Below are the code and all the weights of a small trained network. Each question names an input and a class and asks about switching units off, where a switched-off unit gives its printed mean instead of its output.

import numpy as np


def w(rows, s, z=0):
    codes = np.array(rows[::2]) - 128.0
    scale = np.full(codes.shape[1], s)
    scale[-1] = z or s
    return codes * scale


def f(y):
    return np.maximum(y, 0)


def log_softmax(a):
    a = a - a.max(-1, keepdims=True)
    return a - np.log(np.exp(a).sum(-1, keepdims=True))


def net(x, mask):
    res = np.array(x, float).reshape(1, 3) / 4 @ E
    y = f(res @ A[0][:, :-1].T + A[0][:, -1])
    res = res + np.where(mask, y, B[0][:, -1]) @ B[0][:, :-1]
    return log_softmax(res[-1] @ U[:, :-1].T + U[:, -1])


A, B = {}, {}
E = w([
[153,135,104,193,180,163,203,121,169,140,104,11],'x0',
[200,120,128,83,128,207,104,159,218,149,164,141],'x1',
[213,156,143,162,248,87,120,129,127,79,177,183],'x2',
],0.013)
A[0] = w([
[102,125,128,118,60,149,135,127,131,143,114,99,67],'N0',
[162,134,121,175,186,168,158,124,156,129,134,8,157],'N1',
[144,126,129,164,155,145,157,133,140,135,132,64,50],'N2',
[92,130,128,153,142,68,137,122,82,118,115,137,230],'N3',
[103,130,131,132,104,137,126,126,121,137,120,59,153],'N4',
[150,130,121,153,166,142,160,124,146,127,117,39,45],'N5',
[162,133,134,162,214,87,127,130,114,111,147,156,92],'N6',
[170,133,134,170,240,74,140,128,108,114,136,160,174],'N7',
[94,131,132,95,67,101,74,126,104,122,151,227,98],'N8',
[188,134,130,97,163,165,71,125,162,138,158,230,129],'N9',
[155,128,156,102,154,140,97,142,136,124,131,161,123],'N10',
[113,119,129,161,116,144,160,123,126,155,101,27,158],'N11',
[108,123,125,106,62,163,123,125,132,132,120,113,190],'N12',
[199,126,127,79,104,238,102,137,208,140,155,122,124],'N13',
[173,132,131,155,225,91,130,126,117,108,141,156,10],'N14',
[187,118,131,100,147,135,110,133,141,120,144,226,135],'N15',
[99,122,132,121,64,157,134,136,131,152,119,117,111],'N16',
[102,129,130,106,87,109,109,125,115,118,124,205,203],'N17',
[111,118,133,111,100,92,114,135,103,136,133,165,184],'N18',
],0.013,0.011)
B[0] = w([
[115,133,117,135,187,135,108,102,88,117,110,160,180],'N0',
[86,120,136,127,61,100,181,143,129,189,75,100,252],'N1',
[144,139,139,109,171,131,62,106,103,144,125,172,174],'N2',
[123,119,139,117,68,125,168,136,139,189,81,95,204],'N3',
[143,129,123,126,84,136,141,156,162,79,205,96,192],'N4',
[141,125,129,104,182,141,48,103,87,130,102,195,189],'N5',
[136,123,140,83,150,147,70,124,106,222,59,176,191],'N6',
[153,137,114,122,187,151,46,117,126,94,160,187,226],'N7',
[140,121,127,119,96,130,121,132,125,253,38,134,212],'N8',
[130,141,109,177,89,108,182,145,139,11,215,67,227],'N9',
[110,121,144,126,135,135,162,119,160,77,175,84,171],'N10',
[143,134,116,160,109,126,175,146,167,32,216,90,231],'N11',
[124,131,130,136,87,99,155,139,121,181,87,110,206],'N12',
[131,124,136,92,182,139,49,107,88,228,38,211,242],'N13',
[91,109,138,113,58,124,183,138,132,253,22,109,181],'N14',
[108,133,119,167,122,106,177,123,126,26,202,72,207],'N15',
[148,129,153,119,172,110,93,113,121,166,86,165,186],'N16',
[146,133,144,107,209,167,75,115,128,136,114,182,206],'N17',
[122,128,106,119,193,137,79,120,121,138,116,168,184],'N18',
],0.013,0.022)
U = w([
[95,82,135,119,40,107,172,126,112,208,61,109,78],'0',
[155,129,113,125,212,134,49,73,78,120,133,190,84],'1',
[121,144,78,210,78,89,216,149,156,14,245,50,252],'2',
],0.013,0.0023)

Each question gives the input, the list of numbers given to net, and the class t.
The units are the neurons (one row each of A and B). Each row of codes is followed by its name. A weight is (code - 128) times the scale printed after its matrix; where a second scale follows, it is the last column's (A, B and U).
mask holds one flag per neuron, in row order. A switched-off neuron (its flag False) gives its mean, the last column of its row in B, instead of its output. The means were averaged over made-up inputs and are rounded, as every weight is.
A unit's drop is (log p(t) with every unit on - log p(t) with that unit switched off) / (log p(t) with every unit on - log p(t) with every unit switched off).
The circuit of an input: a set's keep is (log p(t) with only the set's units on - log p(t) with every unit switched off) / (log p(t) with every unit on - log p(t) with every unit switched off). Starting from the 12 units with the biggest drops (on a tie, the unit counted first), units are removed one at a time, each time the one whose removal leaves the highest keep (on an exact tie, the one counted first), for as long as the keep stays at least 0.8.
units of the circuit, in order: the units of the circuit, biggest drop first
most important unit: the unit with the biggest drop
k most important neurons: the k neurons with the biggest drops, biggest first
drop when u is switched off: that unit's drop, to one decimal
input [-1,7,-6], class 1: 2 most important neurons	N1, N13
input [3,-2,7], class 0: most important unit	N14
input [5,-8,0], class 2: 4 most important neurons	N11, N13, N8, N14
input [7,-1,8], class 0: 2 most important neurons	N14, N1
input [8,-5,6], class 0: 2 most important neurons	N1, N14
input [6,-6,-3], class 2: 2 most important neurons	N11, N13
input [5,-2,8], class 0: 4 most important neurons	N14, N1, N17, N13
input [4,-8,5], class 0: 2 most important neurons	N14, N3
input [-8,1,-8], class 1: 3 most important neurons	N17, N1, N18
input [-1,5,-3], class 1: 3 most important neurons	N1, N14, N3
input [-8,7,-7], class 1: 2 most important neurons	N17, N1
input [-7,-6,0], class 0: 4 most important neurons	N8, N3, N7, N5
input [2,-4,8], class 0: 2 most important neurons	N14, N3
input [4,-8,3], class 0: units of the circuit, in order	N3
input [6,-3,8], class 0: 3 most important neurons	N14, N1, N17
input [2,-8,4], class 0: 2 most important neurons	N3, N14
input [-8,4,4], class 2: drop when N15 is switched off	0.8
input [7,-1,-1], class 2: drop when N11 is switched off	0.7
input [-1,7,2], class 2: drop when N15 is switched off	0.2
input [-6,3,4], class 2: units of the circuit, in order	N9
input [-4,3,-5], class 1: drop when N6 is switched off	0.0
